Each row has a name. After each piece below comes the name of the row it's from, unless a question asks for something else. Each question is about the rows just above it. Places in a row count from 1.

gifil: [ 10   1  22   6  -4   2  -8   1  -6   7   2  -2  14  12  16  12  -2  12
  -5  -1  -3   9  -9  13   1  -3 -17   7   1  16 -21  -7  -3  -6 -10   7
 -11   5 -23 -12 -17 -10  28 -22  -9  10   1 -26 -17  -3   9 -18 -18]
doso: [  6  18 -38  -7   5  12  17  -7  18  18  -7  -6 -25 -11 -28 -18 -11  -4
 -15   4   2  -1   3  -5 -10   0  28 -28  -7 -27  26  16   2  -3   6  -8
  17 -20  27  32  10  -3 -16  14   1 -23 -22  -9  33  24  10  47  47]
keke: [ -6   0 -25   1  -2   1  19  10   6   5 -16   3  -3  11  -9  -9  -9  -8
  -7   8   6 -18   0  -2 -11   1   3  -8  10   7   8   4   6   8   6  -3
  13  -2  23   7   5 -85  -7  10   6 -31   8  42  -1 -25   4   5   5]
Lomot: [ 18   2 -12 -20   5 -13  69   6  22   1 -17   4   5  25  26   9 -24 -25
 -38   9  -2  -9  -6   1 -10   5  -4 -26   6  28  23   0  -2  23 -18  16
  -2   2  11   5  -8 -11  26  -5  19 -26  -3 -63 -26  -2   9   9   9]
Fazef: [ -6  17  15  10  12  18 -27 -13  -8  14  -5  -6  -6   5 -24  19  -4  24
  21 -13 -12   9  -7  -1  13 -11  -4  26 -13 -20 -48 -16 -12 -38  19 -13
  10  -5 -21  20   0 -73  -8  -5 -35 -11  11  39  18   0   1  -5  -5]
keta: [  1  12 -30  -8   6 -24  67  17   8  -6 -26  13  15  25   4  -6  -7 -25
 -10  21  14 -34   0 -14 -13  12  -8  -6  17  36 -39   1  14  32   5  14
   7  14  33 -18   7 -82  -3  25  25  20  24  11 -29 -15   7  -4  -4]
tikid: [  8   8 -26 -12   8   4  37   4  14  18 -20  -1  -5  15  -9  -4 -18  -6
 -20   8   3 -11  -6   0 -11   0   4 -18   4   4   8   3   3   3   3   2
  13  -7  18  15  -1 -16   5   5   1  29  -2 -20   1   7  15  18  18]
pef: [ -5  -5   1  -2   0  -5 -12 -12  -8  -6   6   2  -5 -18 -25  -3  17   5
  28  -2   1   3   7 -20  12   4  11  18 -12 -22  -8  -3   1 -11  20  -4
   2   1   4  -3  17  40 -31  23  -6   7   6  38  21   0  -6   9   9]
Print row gifil.
[ 10   1  22   6  -4   2  -8   1  -6   7   2  -2  14  12  16  12  -2  12
  -5  -1  -3   9  -9  13   1  -3 -17   7   1  16 -21  -7  -3  -6 -10   7
 -11   5 -23 -12 -17 -10  28 -22  -9  10   1 -26 -17  -3   9 -18 -18]
[-30] is at row and place
keta, 3
q: [  6  18 -38  -7   5  12  17  -7  18  18  -7  -6 -25 -11 -28 -18 -11  -4
 -15   4   2  -1   3  -5 -10   0  28 -28  -7 -27  26  16   2  -3   6  -8
  17 -20  27  32  10  -3 -16  14   1 -23 -22  -9  33  24  10  47  47]
doso
Where in the named rows is [-34]?
keta, 22
Print row doso.
[  6  18 -38  -7   5  12  17  -7  18  18  -7  -6 -25 -11 -28 -18 -11  -4
 -15   4   2  -1   3  -5 -10   0  28 -28  -7 -27  26  16   2  -3   6  -8
  17 -20  27  32  10  -3 -16  14   1 -23 -22  -9  33  24  10  47  47]
[36] is at row and place
keta, 30

fotu: [ -8  23 -49   8 -14  33   3  -5 -25  16 -34 -13   2 -20]
gifil: [  4 -34  82 -12  26 -55  -4  12  42 -28  59  19   1  31]
keta: [ 35  19 -84   6 -41  62   0 -28 -50  33 -74 -10 -18 -23]
tikid: [-46   3  39   1  29 -32   3  25  28 -19  43  -2  21   4]
Lomot: [ 13  11 -40   3 -41  29   1 -12 -23  15 -34  -6  -7 -12]
pef: [ 65  -7 -47  -3 -39  40  -4 -34 -35  24 -55   5 -30  -2]
fer: [-41   1  39   1  28 -31   2  23  27 -18  42  -2  19   4]
keke: [ 66 -21 -13  -8 -27  16  -6 -28 -17  12 -30  13 -29  11]
Print row keke.
[ 66 -21 -13  -8 -27  16  -6 -28 -17  12 -30  13 -29  11]
Where in the named rows is [-40]?
Lomot, 3
Print row keta.
[ 35  19 -84   6 -41  62   0 -28 -50  33 -74 -10 -18 -23]
Where in the named rows is [-20]?
fotu, 14

